Here is a tiny trained network, its code and every weight. The questions are about switching its units off for an input and a class, where a switched-off unit gives its printed mean instead of its output.

import numpy as np


def w(rows, s, z=0):
    codes = np.array(rows[::2]) - 128.0
    scale = np.full(codes.shape[1], s)
    scale[-1] = z or s
    return codes * scale


def norm(h):
    return h / np.sqrt((h * h).mean(-1, keepdims=True) + 1e-5)


def f(y):
    return y / 2 * (1 + np.tanh(0.7978845608 * (y + 0.044715 * y**3)))


def log_softmax(a):
    a = a - a.max(-1, keepdims=True)
    return a - np.log(np.exp(a).sum(-1, keepdims=True))


def net(x, mask):
    res = np.array(x, float).reshape(1, 3) / 4 @ E
    u = 0
    for l in range(2):
        y = f(norm(res) @ A[l][:, :-1].T + A[l][:, -1])
        res = res + np.where(mask[u : u + 4], y, B[l][:, -1]) @ B[l][:, :-1]
        u += 4
    return log_softmax(norm(res)[-1] @ U[:, :-1].T + U[:, -1])


A, B = {}, {}
E = w([
[110,71,71,166,145,87,147,115,49,127,82,114],'x0',
[140,132,137,233,134,254,182,254,152,152,101,167],'x1',
[69,168,151,154,200,84,109,90,183,150,50,72],'x2',
],0.0031)
A[0] = w([
[164,93,67,177,162,81,183,129,3,93,90,87,54],'L0N1',
[126,97,185,175,124,173,167,161,178,101,143,179,212],'L0N2',
[158,42,72,34,70,167,196,144,94,127,186,149,14],'L0N3',
[117,97,117,100,88,74,123,96,96,107,150,116,3],'L0N4',
],0.0036,0.0016)
B[0] = w([
[73,105,212,72,152,127,143,110,141,241,226,212,200],'L0N1',
[147,91,103,102,144,2,183,9,59,119,159,94,252],'L0N2',
[76,163,171,179,248,209,54,180,183,106,43,81,199],'L0N3',
[102,103,87,165,1,182,137,105,125,65,204,135,150],'L0N4',
],0.0044,0.0028)
A[1] = w([
[135,138,109,132,102,241,100,212,88,50,175,176,155],'L1N1',
[123,97,84,128,32,92,12,96,126,55,137,119,119],'L1N2',
[164,224,180,71,114,127,142,154,174,133,193,154,9],'L1N3',
[123,130,96,163,57,202,252,174,143,193,91,110,29],'L1N4',
],0.0043,0.0011)
B[1] = w([
[69,166,169,144,169,99,95,91,175,118,65,76,250],'L1N1',
[205,134,70,205,142,152,170,135,175,118,154,80,220],'L1N2',
[67,30,107,133,131,97,137,145,69,255,160,236,214],'L1N3',
[153,121,33,47,17,128,92,83,163,121,179,70,220],'L1N4',
],0.0061,0.0025)
U = w([
[188,132,1,114,9,147,155,87,161,100,199,60,157],'0',
[69,167,160,133,158,149,95,142,186,133,16,89,154],'1',
[82,67,117,118,116,123,136,122,95,213,206,243,131],'2',
[171,142,172,192,161,113,192,131,93,106,171,167,132],'3',
[196,184,122,102,24,155,109,230,64,48,65,254,3],'4',
],0.0065,0.0044)

Each question gives the input, the list of numbers given to net, and the class t.
The units are the neurons (one row each of A and B). Each row of codes is followed by its name. A weight is (code - 128) times the scale printed after its matrix; where a second scale follows, it is the last column's (A, B and U).
mask holds one flag per neuron, layer by layer. A switched-off neuron (its flag False) gives its mean, the last column of its row in B, instead of its output. The means were averaged over made-up inputs and are rounded, as every weight is.
A unit's drop is (log p(t) with every unit on - log p(t) with that unit switched off) / (log p(t) with every unit on - log p(t) with every unit switched off).
The circuit of an input: a set's keep is (log p(t) with only the set's units on - log p(t) with every unit switched off) / (log p(t) with every unit on - log p(t) with every unit switched off). Starting from all 8 units, units are removed one at a time, each time the one whose removal leaves the highest keep (on an exact tie, the one counted first), for as long as the keep stays at least 0.8.
circuit, biggest first: the units of the circuit, biggest drop first
most important unit: the unit with the biggest drop
k most important neurons: the k neurons with the biggest drops, biggest first
k most important neurons of layer l: the k neurons of layer l with the biggest drops, biggest first
input [-7,6,6], class 2: 4 most important neurons : L0N3; L1N3; L1N1; L1N2
input [0,-3,-5], class 1: circuit, biggest first : L0N3
input [-7,8,6], class 0: 3 most important neurons : L1N4; L0N3; L0N1
input [-6,6,6], class 0: circuit, biggest first : L0N3; L1N4
input [-6,7,0], class 0: 3 most important neurons : L1N4; L0N1; L0N2
input [-7,-4,6], class 2: circuit, biggest first : L1N3; L0N3
input [-1,2,-1], class 3: 3 most important neurons of layer 0 : L0N2; L0N4; L0N1
input [8,3,-8], class 1: circuit, biggest first : L0N3; L1N1
input [-7,-5,-3], class 2: 2 most important neurons : L1N3; L0N2
input [6,0,4], class 2: 3 most important neurons : L0N1; L1N1; L0N3
input [-1,2,1], class 3: 4 most important neurons : L0N2; L1N4; L0N4; L1N3
input [7,5,-8], class 1: 3 most important neurons : L0N3; L1N1; L1N3
input [2,-6,4], class 0: 4 most important neurons : L1N2; L0N4; L0N3; L1N1
input [-6,4,-7], class 1: most important unit : L1N1
input [-7,-5,0], class 2: 2 most important neurons : L1N3; L0N2
input [5,-3,-8], class 1: 2 most important neurons : L0N3; L1N1
input [0,2,-1], class 3: 3 most important neurons of layer 1 : L1N4; L1N3; L1N1
input [7,3,3], class 2: 2 most important neurons of layer 0 : L0N1; L0N3
input [-7,0,6], class 2: 2 most important neurons of layer 1 : L1N3; L1N1
input [-7,5,-7], class 1: circuit, biggest first : L1N1
